Here is a tiny trained network, its code and every weight. The questions are about switching its units off for an input and a class, where a switched-off unit gives its printed mean instead of its output.

import numpy as np


def w(rows, s, z=0):
    codes = np.array(rows[::2]) - 128.0
    scale = np.full(codes.shape[1], s)
    scale[-1] = z or s
    return codes * scale


def f(y):
    return np.maximum(y, 0)


def log_softmax(a):
    a = a - a.max(-1, keepdims=True)
    return a - np.log(np.exp(a).sum(-1, keepdims=True))


def net(x, mask):
    res = np.array(x, float).reshape(1, 8) / 4 @ E
    y = f(res @ A[0][:, :-1].T + A[0][:, -1])
    res = res + np.where(mask, y, B[0][:, -1]) @ B[0][:, :-1]
    return log_softmax(res[-1] @ U[:, :-1].T + U[:, -1])


A, B = {}, {}
E = w([
[129,128,128],'x0',
[127,129,127],'x1',
[166,76,10],'x2',
[254,42,209],'x3',
[128,131,128],'x4',
[130,129,129],'x5',
[129,129,128],'x6',
[20,34,138],'x7',
],0.0066)
A[0] = w([
[211,39,149,101],'n1',
[165,56,129,137],'n2',
[174,112,54,80],'n3',
[128,33,59,137],'n4',
[177,181,111,89],'n5',
[169,202,116,100],'n6',
[221,112,100,72],'n7',
[186,195,137,165],'n8',
[108,192,204,89],'n9',
[78,163,13,102],'n10',
[92,49,139,208],'n11',
[189,210,78,140],'n12',
[103,118,91,217],'n13',
[158,159,163,65],'n14',
[99,205,41,87],'n15',
[167,86,149,79],'n16',
[100,140,252,100],'n17',
[159,99,77,89],'n18',
[98,208,89,92],'n19',
[90,145,65,135],'n20',
[127,80,127,254],'n21',
[71,70,118,182],'n22',
[154,68,189,94],'n23',
[20,179,95,123],'n24',
[174,214,139,82],'n25',
[109,170,172,88],'n26',
[173,87,22,117],'n27',
[60,83,181,107],'n28',
[96,220,104,149],'n29',
[155,60,39,129],'n30',
[232,92,171,65],'n31',
[140,161,180,139],'n32',
[105,154,210,114],'n33',
[146,117,60,81],'n34',
[187,66,157,93],'n35',
[198,81,131,133],'n36',
[98,110,217,177],'n37',
[145,87,35,87],'n38',
[122,150,184,107],'n39',
[186,79,46,111],'n40',
[163,63,165,77],'n41',
[81,135,89,137],'n42',
[77,33,130,80],'n43',
[110,179,172,167],'n44',
[163,104,193,121],'n45',
[36,86,114,110],'n46',
],0.011,0.0089)
B[0] = w([
[100,135,202,200],'n1',
[146,146,189,184],'n2',
[86,122,95,157],'n3',
[113,164,75,200],'n4',
[140,10,70,154],'n5',
[153,15,100,162],'n6',
[103,111,145,166],'n7',
[212,95,60,198],'n8',
[38,144,71,166],'n9',
[114,125,216,194],'n10',
[231,140,89,229],'n11',
[202,63,89,195],'n12',
[193,194,158,218],'n13',
[108,106,121,139],'n14',
[72,91,246,178],'n15',
[72,96,212,150],'n16',
[47,155,48,186],'n17',
[45,129,107,149],'n18',
[119,69,202,166],'n19',
[166,123,209,178],'n20',
[207,213,138,254],'n21',
[197,115,79,211],'n22',
[100,126,175,172],'n23',
[127,122,197,208],'n24',
[104,30,71,163],'n25',
[33,94,125,146],'n26',
[33,196,80,192],'n27',
[150,66,38,175],'n28',
[179,122,204,194],'n29',
[74,175,100,195],'n30',
[96,93,172,184],'n31',
[123,161,76,168],'n32',
[62,154,33,171],'n33',
[76,119,104,148],'n34',
[64,125,189,175],'n35',
[129,154,192,188],'n36',
[155,163,94,209],'n37',
[3,152,100,167],'n38',
[67,168,75,153],'n39',
[70,169,91,184],'n40',
[71,79,173,162],'n41',
[157,119,172,173],'n42',
[148,3,103,173],'n43',
[128,170,83,185],'n44',
[100,155,185,176],'n45',
[170,42,141,186],'n46',
],0.0051,0.0092)
U = w([
[96,113,251,3],'0',
[18,194,44,33],'1',
[203,3,72,58],'2',
[205,218,137,248],'3',
[192,217,141,246],'4',
],0.011,0.005)

Each question gives the input, the list of numbers given to net, and the class t.
The units are the neurons (one row each of A and B). Each row of codes is followed by its name. A weight is (code - 128) times the scale printed after its matrix; where a second scale follows, it is the last column's (A, B and U).
mask holds one flag per neuron, in row order. A switched-off neuron (its flag False) gives its mean, the last column of its row in B, instead of its output. The means were averaged over made-up inputs and are rounded, as every weight is.
A unit's drop is (log p(t) with every unit on - log p(t) with that unit switched off) / (log p(t) with every unit on - log p(t) with every unit switched off).
The circuit of an input: a set's keep is (log p(t) with only the set's units on - log p(t) with every unit switched off) / (log p(t) with every unit on - log p(t) with every unit switched off). Starting from the 12 units with the biggest drops (on a tie, the unit counted first), units are removed one at a time, each time the one whose removal leaves the highest keep (on an exact tie, the one counted first), for as long as the keep stays at least 0.8.
circuit, biggest first: the units of the circuit, biggest drop first
unit that matters most: the unit with the biggest drop
k most important neurons: the k neurons with the biggest drops, biggest first
drop of u: that unit's drop, to one decimal
input [-4,1,-5,2,-4,0,-2,5], class 1: unit that matters most => n17
input [6,-3,-3,4,-1,-8,-2,7], class 2: circuit, biggest first => [n43; n28]
input [4,1,5,-5,8,-1,2,-6], class 2: circuit, biggest first => [n12; n6]
input [3,-5,7,-1,-8,-8,0,-5], class 1: circuit, biggest first => [n27; n38]
input [-7,0,1,-6,0,1,5,6], class 3: circuit, biggest first => [n13; n22; n11]
input [6,-3,-7,5,7,6,-7,6], class 1: circuit, biggest first => [n17; n33]
input [8,6,6,6,-2,8,4,4], class 3: circuit, biggest first => [n21; n2]
input [6,3,3,-8,8,0,-2,-8], class 0: 2 most important neurons => [n15; n10]
input [-6,0,5,-6,-4,-3,8,-7], class 2: 3 most important neurons => [n12; n6; n5]
input [4,0,4,-2,4,-7,3,8], class 2: 2 most important neurons => [n43; n46]
input [-7,8,6,2,5,-1,6,4], class 4: drop of n2 => 0.2
input [-2,-5,2,-8,0,4,0,-2], class 0: drop of n15 => 0.1
input [-5,6,-5,6,6,8,-6,-8], class 2: drop of n12 => 0.1
input [2,-3,6,1,5,6,4,-3], class 1: unit that matters most => n27
input [-2,6,4,-1,2,7,2,5], class 4: drop of n22 => -0.1
input [6,4,-7,5,-6,-5,6,4], class 1: 2 most important neurons => [n17; n33]
